Below is a small trained network, with its code and all its weights. Each question gives an input and a class and asks what happens when units are switched off, that is, made to give their printed mean instead of their output.

import numpy as np


def w(rows, s, z=0):
    codes = np.array(rows[::2]) - 128.0
    scale = np.full(codes.shape[1], s)
    scale[-1] = z or s
    return codes * scale


def f(y):
    return np.maximum(y, 0)


def log_softmax(a):
    a = a - a.max(-1, keepdims=True)
    return a - np.log(np.exp(a).sum(-1, keepdims=True))


def net(x, mask):
    res = np.array(x, float).reshape(1, 8) / 4 @ E
    y = f(res @ A[0][:, :-1].T + A[0][:, -1])
    res = res + np.where(mask, y, B[0][:, -1]) @ B[0][:, :-1]
    return log_softmax(res[-1] @ U[:, :-1].T + U[:, -1])


A, B = {}, {}
E = w([
[254,128,155],'x0',
[160,131,149],'x1',
[137,183,109],'x2',
[155,152,171],'x3',
[123,160,178],'x4',
[144,201,86],'x5',
[112,92,180],'x6',
[168,188,138],'x7',
],0.0094)
A[0] = w([
[127,219,183,177],'neuron 1',
[122,49,134,59],'neuron 2',
[183,168,214,211],'neuron 3',
[159,109,144,86],'neuron 4',
[82,82,76,214],'neuron 5',
[130,55,119,153],'neuron 6',
[141,206,75,230],'neuron 7',
[176,121,10,253],'neuron 8',
[180,127,151,123],'neuron 9',
[104,96,91,199],'neuron 10',
[185,87,130,152],'neuron 11',
[155,27,137,110],'neuron 12',
[165,180,156,149],'neuron 13',
],0.013,0.0035)
B[0] = w([
[79,72,122,215],'neuron 1',
[93,146,76,187],'neuron 2',
[139,79,142,255],'neuron 3',
[237,168,119,162],'neuron 4',
[72,197,144,223],'neuron 5',
[29,145,126,195],'neuron 6',
[1,153,121,227],'neuron 7',
[33,135,109,228],'neuron 8',
[155,100,148,193],'neuron 9',
[10,130,160,190],'neuron 10',
[157,144,146,198],'neuron 11',
[61,100,53,214],'neuron 12',
[109,133,154,201],'neuron 13',
],0.0069,0.009)
U = w([
[97,15,1,69],'0',
[174,133,135,125],'1',
[190,118,190,75],'2',
[176,202,143,2],'3',
[178,126,179,131],'4',
[70,167,211,93],'5',
[142,44,159,182],'6',
[48,246,103,178],'7',
],0.011,0.0065)

Each question gives the input, the list of numbers given to net, and the class t.
The units are the neurons (one row each of A and B). Each row of codes is followed by its name. A weight is (code - 128) times the scale printed after its matrix; where a second scale follows, it is the last column's (A, B and U).
mask holds one flag per neuron, in row order. A switched-off neuron (its flag False) gives its mean, the last column of its row in B, instead of its output. The means were averaged over made-up inputs and are rounded, as every weight is.
A unit's drop is (log p(t) with every unit on - log p(t) with that unit switched off) / (log p(t) with every unit on - log p(t) with every unit switched off).
The circuit of an input: a set's keep is (log p(t) with only the set's units on - log p(t) with every unit switched off) / (log p(t) with every unit on - log p(t) with every unit switched off). Starting from the 12 units with the biggest drops (on a tie, the unit counted first), units are removed one at a time, each time the one whose removal leaves the highest keep (on an exact tie, the one counted first), for as long as the keep stays at least 0.8.
circuit, biggest first: the units of the circuit, biggest drop first
most important unit: the unit with the biggest drop
k most important neurons: the k neurons with the biggest drops, biggest first
drop of u: that unit's drop, to one decimal
input [2,2,-3,4,5,4,-3,-6], class 6: most important unit	neuron 5
input [-2,7,-4,-8,-4,-6,-7,4], class 7: circuit, biggest first	neuron 5; neuron 3
input [2,7,5,5,8,-6,4,0], class 6: circuit, biggest first	neuron 3; neuron 5
input [2,2,-3,1,4,-8,-5,7], class 6: 2 most important neurons	neuron 3; neuron 5
input [8,4,6,5,6,-8,1,8], class 6: 3 most important neurons	neuron 1; neuron 3; neuron 5
input [8,7,-3,6,-4,-8,-1,-7], class 0: 3 most important neurons	neuron 12; neuron 2; neuron 6
input [5,-5,-3,-5,4,-2,7,0], class 0: 3 most important neurons	neuron 12; neuron 2; neuron 5
input [-6,8,-7,7,-8,-3,2,0], class 7: drop of neuron 1	0.3
input [5,-5,-2,6,2,7,6,2], class 4: drop of neuron 12	0.1
input [-1,-2,-8,-4,7,-6,-8,-7], class 7: drop of neuron 5	0.6
input [-8,5,2,-6,0,-4,3,-5], class 7: drop of neuron 5	0.3
